Here is a tiny trained network, its code and every weight. The questions are about switching its units off for an input and a class, where a switched-off unit gives its printed mean instead of its output.

import numpy as np


def w(rows, s, z=0):
    codes = np.array(rows[::2]) - 128.0
    scale = np.full(codes.shape[1], s)
    scale[-1] = z or s
    return codes * scale


def f(y):
    return y / 2 * (1 + np.tanh(0.7978845608 * (y + 0.044715 * y**3)))


def log_softmax(a):
    a = a - a.max(-1, keepdims=True)
    return a - np.log(np.exp(a).sum(-1, keepdims=True))


def net(x, mask):
    res = np.array(x, float).reshape(1, 4) / 4 @ E
    y = f(res @ A[0][:, :-1].T + A[0][:, -1])
    res = res + np.where(mask, y, B[0][:, -1]) @ B[0][:, :-1]
    return log_softmax(res[-1] @ U[:, :-1].T + U[:, -1])


A, B = {}, {}
E = w([
[39,68,58],'x0',
[149,63,218],'x1',
[254,189,28],'x2',
[157,133,77],'x3',
],0.0068)
A[0] = w([
[58,149,60,253],'N1',
[113,160,72,201],'N2',
[68,73,145,243],'N3',
[185,162,32,217],'N4',
[183,173,156,143],'N5',
[202,156,140,150],'N6',
[122,195,250,120],'N7',
[127,147,144,98],'N8',
[126,92,159,178],'N9',
[61,123,167,197],'N10',
],0.018,0.0053)
B[0] = w([
[36,135,97,217],'N1',
[79,136,184,188],'N2',
[140,84,46,220],'N3',
[102,61,187,247],'N4',
[184,148,197,182],'N5',
[176,130,198,190],'N6',
[119,192,101,200],'N7',
[156,147,131,126],'N8',
[189,121,80,167],'N9',
[163,88,9,201],'N10',
],0.012,0.013)
U = w([
[78,137,127,187],'0',
[118,168,138,1],'1',
[127,253,172,138],'2',
[137,146,202,142],'3',
[57,175,113,56],'4',
[163,76,115,96],'5',
[59,185,162,114],'6',
[133,112,90,177],'7',
],0.014,0.0057)

Each question gives the input, the list of numbers given to net, and the class t.
The units are the neurons (one row each of A and B). Each row of codes is followed by its name. A weight is (code - 128) times the scale printed after its matrix; where a second scale follows, it is the last column's (A, B and U).
mask holds one flag per neuron, in row order. A switched-off neuron (its flag False) gives its mean, the last column of its row in B, instead of its output. The means were averaged over made-up inputs and are rounded, as every weight is.
A unit's drop is (log p(t) with every unit on - log p(t) with that unit switched off) / (log p(t) with every unit on - log p(t) with every unit switched off).
The circuit of an input: a set's keep is (log p(t) with only the set's units on - log p(t) with every unit switched off) / (log p(t) with every unit on - log p(t) with every unit switched off). Starting from all 10 units, units are removed one at a time, each time the one whose removal leaves the highest keep (on an exact tie, the one counted first), for as long as the keep stays at least 0.8.
units of the circuit, in order: the units of the circuit, biggest drop first
unit that matters most: the unit with the biggest drop
k most important neurons: the k neurons with the biggest drops, biggest first
input [-5,-6,2,-6], class 2: unit that matters most => N3
input [-5,3,-1,-5], class 2: units of the circuit, in order => [N7; N4]
input [-5,-4,-1,1], class 2: units of the circuit, in order => [N3; N10]
input [-2,0,0,1], class 2: units of the circuit, in order => [N3; N4]
input [-3,-4,-4,6], class 6: 3 most important neurons => [N3; N10; N9]
input [-7,8,3,-3], class 2: 2 most important neurons => [N7; N4]
input [5,-7,3,5], class 6: units of the circuit, in order => [N2; N10]
input [1,-4,-3,1], class 4: units of the circuit, in order => [N1; N4]
input [0,-7,-4,7], class 6: units of the circuit, in order => [N10; N2]
input [5,8,-8,8], class 7: 4 most important neurons => [N4; N6; N5; N10]
input [-4,-5,-4,5], class 6: units of the circuit, in order => [N3; N10]
input [3,-6,1,-8], class 4: units of the circuit, in order => [N1; N6]
input [-1,5,-2,-6], class 7: 2 most important neurons => [N7; N4]
input [-7,-7,-6,-4], class 2: units of the circuit, in order => [N7]
input [8,1,3,8], class 0: 2 most important neurons => [N4; N7]
input [-1,4,4,-4], class 3: units of the circuit, in order => [N10; N1]
input [8,-4,7,7], class 0: 2 most important neurons => [N4; N7]
input [3,-8,0,3], class 6: units of the circuit, in order => [N10; N2]
input [7,-1,6,5], class 0: 3 most important neurons => [N4; N7; N5]
input [-8,2,-5,0], class 2: units of the circuit, in order => [N7]
input [-3,-7,-8,-2], class 7: 2 most important neurons => [N10; N3]
input [8,-5,-2,-5], class 4: 3 most important neurons => [N1; N4; N2]
input [8,-3,3,-3], class 4: 3 most important neurons => [N1; N6; N5]
